Below is a small trained network, with its code and all its weights. Each question gives an input and a class and asks what happens when units are switched off, that is, made to give their printed mean instead of their output.

import numpy as np


def w(rows, s, z=0):
    codes = np.array(rows[::2]) - 128.0
    scale = np.full(codes.shape[1], s)
    scale[-1] = z or s
    return codes * scale


def f(y):
    return np.maximum(y, 0)


def log_softmax(a):
    a = a - a.max(-1, keepdims=True)
    return a - np.log(np.exp(a).sum(-1, keepdims=True))


def net(x, mask):
    res = np.array(x, float).reshape(1, 5) / 4 @ E
    y = f(res @ A[0][:, :-1].T + A[0][:, -1])
    res = res + np.where(mask, y, B[0][:, -1]) @ B[0][:, :-1]
    return log_softmax(res[-1] @ U[:, :-1].T + U[:, -1])


A, B = {}, {}
E = w([
[131,130,129,127,128,129],'x0',
[56,244,45,2,177,205],'x1',
[130,132,131,124,128,126],'x2',
[39,158,130,120,17,128],'x3',
[128,125,128,130,129,127],'x4',
],0.0054)
A[0] = w([
[135,127,135,136,122,125,126],'N0',
[150,122,137,137,149,126,98],'N1',
[139,122,135,143,117,125,142],'N2',
[164,108,157,173,93,124,162],'N3',
[176,88,167,190,79,102,136],'N4',
[95,122,150,157,7,123,2],'N5',
[143,123,132,135,143,126,107],'N6',
[206,107,146,164,199,124,51],'N7',
],0.019,0.00083)
B[0] = w([
[127,137,118,116,140,131,142],'N0',
[141,113,131,158,98,116,153],'N1',
[122,144,124,102,146,129,153],'N2',
[87,186,115,58,161,147,208],'N3',
[59,207,118,18,188,165,251],'N4',
[224,34,131,249,92,102,211],'N5',
[140,114,140,144,107,122,146],'N6',
[171,60,127,236,39,94,215],'N7',
],0.011)
U = w([
[63,247,115,3,189,195,253],'0',
[195,7,138,255,64,64,3],'1',
],0.0087,0.0021)

Each question gives the input, the list of numbers given to net, and the class t.
The units are the neurons (one row each of A and B). Each row of codes is followed by its name. A weight is (code - 128) times the scale printed after its matrix; where a second scale follows, it is the last column's (A, B and U).
mask holds one flag per neuron, in row order. A switched-off neuron (its flag False) gives its mean, the last column of its row in B, instead of its output. The means were averaged over made-up inputs and are rounded, as every weight is.
A unit's drop is (log p(t) with every unit on - log p(t) with that unit switched off) / (log p(t) with every unit on - log p(t) with every unit switched off).
most important unit: the unit with the biggest drop
k most important neurons: the k neurons with the biggest drops, biggest first
drop when u is switched off: that unit's drop, to one decimal
input [3,0,8,4,-6], class 1: most important unit => N4
input [-7,-5,-4,-3,-5], class 0: 2 most important neurons => N4; N5
input [2,-8,-7,1,3], class 0: 2 most important neurons => N4; N3
input [8,1,-4,-3,4], class 1: 2 most important neurons => N4; N3
input [0,-8,7,2,-1], class 0: 2 most important neurons => N4; N3
input [3,-5,-3,-4,7], class 0: 2 most important neurons => N4; N5
input [1,-8,0,-6,8], class 0: 2 most important neurons => N4; N3
input [-5,1,1,4,-3], class 1: drop when N0 is switched off => 0.0
input [-3,4,5,8,1], class 1: drop when N4 is switched off => 0.1
input [-8,-5,-4,-2,1], class 0: drop when N4 is switched off => 0.9
